Here is a tiny trained network, its code and every weight. The questions are about switching its units off for an input and a class, where a switched-off unit gives its printed mean instead of its output.

import numpy as np


def w(rows, s, z=0):
    codes = np.array(rows[::2]) - 128.0
    scale = np.full(codes.shape[1], s)
    scale[-1] = z or s
    return codes * scale


def f(y):
    return np.maximum(y, 0)


def log_softmax(a):
    a = a - a.max(-1, keepdims=True)
    return a - np.log(np.exp(a).sum(-1, keepdims=True))


def net(x, mask):
    res = np.array(x, float).reshape(1, 6) / 4 @ E
    y = f(res @ A[0][:, :-1].T + A[0][:, -1])
    res = res + np.where(mask, y, B[0][:, -1]) @ B[0][:, :-1]
    return log_softmax(res[-1] @ U[:, :-1].T + U[:, -1])


A, B = {}, {}
E = w([
[62,44,94],'x0',
[214,82,255],'x1',
[151,54,191],'x2',
[188,111,9],'x3',
[62,59,156],'x4',
[211,84,153],'x5',
],0.0075)
A[0] = w([
[155,145,152,3],'n0',
[114,46,143,28],'n1',
[223,129,137,71],'n2',
[110,138,189,69],'n3',
[187,70,80,102],'n4',
[135,153,138,103],'n5',
[196,170,193,109],'n6',
[104,110,171,185],'n7',
[180,144,123,47],'n8',
[129,153,92,79],'n9',
[211,157,110,78],'n10',
[111,71,138,64],'n11',
[120,145,134,58],'n12',
[210,145,127,90],'n13',
[118,36,135,69],'n14',
[101,156,216,233],'n15',
[90,98,103,143],'n16',
[122,161,62,69],'n17',
[242,172,117,123],'n18',
[110,159,138,142],'n19',
[153,1,112,126],'n20',
[120,153,73,86],'n21',
[123,137,129,97],'n22',
[84,124,27,108],'n23',
[81,202,151,172],'n24',
],0.013,0.0064)
B[0] = w([
[154,142,113,137],'n0',
[118,76,110,170],'n1',
[178,170,184,193],'n2',
[158,124,64,168],'n3',
[122,163,168,189],'n4',
[119,154,143,140],'n5',
[122,165,148,213],'n6',
[70,116,109,203],'n7',
[125,188,149,149],'n8',
[97,168,122,161],'n9',
[142,197,129,181],'n10',
[91,78,150,159],'n11',
[105,133,123,129],'n12',
[185,172,128,183],'n13',
[115,2,116,184],'n14',
[62,137,160,254],'n15',
[112,101,68,183],'n16',
[121,160,115,193],'n17',
[175,214,181,221],'n18',
[105,157,121,160],'n19',
[173,45,132,227],'n20',
[127,208,83,184],'n21',
[117,130,124,129],'n22',
[146,155,80,245],'n23',
[52,158,100,211],'n24',
],0.0084,0.0088)
U = w([
[131,47,128,63],'0',
[196,160,186,98],'1',
[133,158,8,84],'2',
[175,111,61,89],'3',
[101,158,74,254],'4',
[116,128,156,230],'5',
[42,159,118,76],'6',
],0.013,0.0091)

Each question gives the input, the list of numbers given to net, and the class t.
The units are the neurons (one row each of A and B). Each row of codes is followed by its name. A weight is (code - 128) times the scale printed after its matrix; where a second scale follows, it is the last column's (A, B and U).
mask holds one flag per neuron, in row order. A switched-off neuron (its flag False) gives its mean, the last column of its row in B, instead of its output. The means were averaged over made-up inputs and are rounded, as every weight is.
A unit's drop is (log p(t) with every unit on - log p(t) with that unit switched off) / (log p(t) with every unit on - log p(t) with every unit switched off).
The circuit of an input: a set's keep is (log p(t) with only the set's units on - log p(t) with every unit switched off) / (log p(t) with every unit on - log p(t) with every unit switched off). Starting from the 12 units with the biggest drops (on a tie, the unit counted first), units are removed one at a time, each time the one whose removal leaves the highest keep (on an exact tie, the one counted first), for as long as the keep stays at least 0.8.
circuit, biggest first: the units of the circuit, biggest drop first
unit that matters most: the unit with the biggest drop
top k neurons: the k neurons with the biggest drops, biggest first
drop when u is switched off: that unit's drop, to one decimal
input [-1,2,6,6,4,8], class 1: top 4 neurons	(n2 n18 n4 n13)
input [4,-3,1,5,7,2], class 0: circuit, biggest first	(n20 n14)
input [5,-6,7,6,1,2], class 3: circuit, biggest first	(n20 n15)
input [-1,6,0,-4,6,-5], class 6: circuit, biggest first	(n15 n7)
input [-7,0,0,-8,4,1], class 6: unit that matters most	n15
input [-6,8,-4,-3,1,-7], class 6: circuit, biggest first	(n15 n24)
input [0,6,1,-2,2,4], class 0: top 2 neurons	(n14 n20)
input [0,-7,-5,-4,0,1], class 2: top 2 neurons	(n23 n15)
input [-7,-4,-8,7,-6,5], class 1: top 2 neurons	(n18 n2)
input [2,-8,3,-2,3,0], class 2: drop when n16 is switched off	0.2
input [-6,6,3,2,8,-1], class 0: drop when n16 is switched off	-0.1
input [1,5,-5,-2,6,6], class 0: drop when n15 is switched off	0.0
